Below are the code and all the weights of a small trained network. Each question names an input and a class and asks about switching units off, where a switched-off unit gives its printed mean instead of its output.

import numpy as np


def w(rows, s, z=0):
    codes = np.array(rows[::2]) - 128.0
    scale = np.full(codes.shape[1], s)
    scale[-1] = z or s
    return codes * scale


def f(y):
    return y / 2 * (1 + np.tanh(0.7978845608 * (y + 0.044715 * y**3)))


def log_softmax(a):
    a = a - a.max(-1, keepdims=True)
    return a - np.log(np.exp(a).sum(-1, keepdims=True))


def net(x, mask):
    res = np.array(x, float).reshape(1, 6) / 4 @ E
    y = f(res @ A[0][:, :-1].T + A[0][:, -1])
    res = res + np.where(mask, y, B[0][:, -1]) @ B[0][:, :-1]
    return log_softmax(res[-1] @ U[:, :-1].T + U[:, -1])


A, B = {}, {}
E = w([
[211,100,84,132,117,98,114,153,175],'x0',
[158,21,195,172,120,112,154,2,60],'x1',
[147,151,97,173,132,169,168,143,113],'x2',
[156,105,145,144,155,140,115,184,102],'x3',
[147,101,50,140,168,162,200,163,139],'x4',
[117,158,149,250,154,99,111,155,46],'x5',
],0.0075)
A[0] = w([
[110,197,63,129,107,131,78,125,147,111],'N1',
[152,98,160,95,123,105,104,92,87,4],'N2',
[166,248,169,188,205,134,96,106,55,138],'N3',
[117,153,108,110,129,75,79,119,29,183],'N4',
[176,199,145,87,221,178,111,166,98,83],'N5',
[100,113,176,99,75,98,206,141,171,98],'N6',
[188,112,114,121,204,204,78,142,74,158],'N7',
[88,97,109,201,185,89,147,179,100,235],'N8',
[204,133,120,156,240,127,107,134,123,216],'N9',
[127,130,122,126,38,173,77,121,142,246],'N10',
[112,152,168,1,102,178,173,138,125,153],'N11',
[111,145,148,64,111,146,128,192,189,9],'N12',
[191,54,191,152,109,98,238,52,91,93],'N13',
[73,100,132,158,142,172,132,139,90,86],'N14',
[95,191,114,107,151,62,143,183,176,22],'N15',
],0.0071,0.0015)
B[0] = w([
[128,137,145,182,94,109,172,184,80,189],'N1',
[154,158,109,109,129,106,126,196,159,160],'N2',
[153,79,136,91,187,149,67,93,170,221],'N3',
[164,166,55,83,102,139,105,118,162,179],'N4',
[71,163,163,114,132,144,165,144,78,166],'N5',
[133,146,63,128,145,127,116,113,141,147],'N6',
[121,91,118,103,91,168,97,141,124,148],'N7',
[128,109,77,119,126,135,45,46,103,190],'N8',
[96,114,150,65,119,147,98,118,91,164],'N9',
[146,124,80,127,153,119,109,150,167,174],'N10',
[144,154,122,76,145,146,123,114,173,205],'N11',
[124,158,150,158,216,72,126,132,101,196],'N12',
[84,164,254,146,97,94,174,208,107,254],'N13',
[107,102,61,110,118,105,113,144,102,145],'N14',
[82,139,157,132,109,61,149,183,63,200],'N15',
],0.0068,0.0052)
U = w([
[114,186,193,174,76,23,190,245,153,23],'0',
[188,136,54,112,92,154,67,109,205,250],'1',
[248,139,29,80,252,132,46,5,233,131],'2',
],0.0034,0.0012)

Each question gives the input, the list of numbers given to net, and the class t.
The units are the neurons (one row each of A and B). Each row of codes is followed by its name. A weight is (code - 128) times the scale printed after its matrix; where a second scale follows, it is the last column's (A, B and U).
mask holds one flag per neuron, in row order. A switched-off neuron (its flag False) gives its mean, the last column of its row in B, instead of its output. The means were averaged over made-up inputs and are rounded, as every weight is.
A unit's drop is (log p(t) with every unit on - log p(t) with that unit switched off) / (log p(t) with every unit on - log p(t) with every unit switched off).
The circuit of an input: a set's keep is (log p(t) with only the set's units on - log p(t) with every unit switched off) / (log p(t) with every unit on - log p(t) with every unit switched off). Starting from the 12 units with the biggest drops (on a tie, the unit counted first), units are removed one at a time, each time the one whose removal leaves the highest keep (on an exact tie, the one counted first), for as long as the keep stays at least 0.8.
units of the circuit, in order: the units of the circuit, biggest drop first
top k neurons: the k neurons with the biggest drops, biggest first
drop of u: that unit's drop, to one decimal
input [3,-5,8,-2,-4,8], class 2: units of the circuit, in order => N3
input [5,-6,-6,-6,3,-5], class 0: units of the circuit, in order => N15, N1
input [-3,0,2,-6,-2,8], class 2: units of the circuit, in order => N3, N13
input [1,3,3,2,-2,8], class 2: units of the circuit, in order => N3, N8
input [2,2,-1,4,5,8], class 2: units of the circuit, in order => N8, N3
input [-1,2,2,-4,-4,6], class 2: units of the circuit, in order => N3, N15
input [-6,7,-2,7,8,-4], class 0: top 2 neurons => N13, N3
input [7,-8,1,1,-1,-2], class 0: top 2 neurons => N15, N1
input [-6,2,4,2,5,7], class 2: units of the circuit, in order => N3, N8
input [-7,-1,6,-2,-3,8], class 2: drop of N3 => 0.3
input [4,-6,-6,-6,7,-2], class 0: drop of N8 => 0.1
input [2,-8,-1,-4,-2,-7], class 0: drop of N15 => 0.6
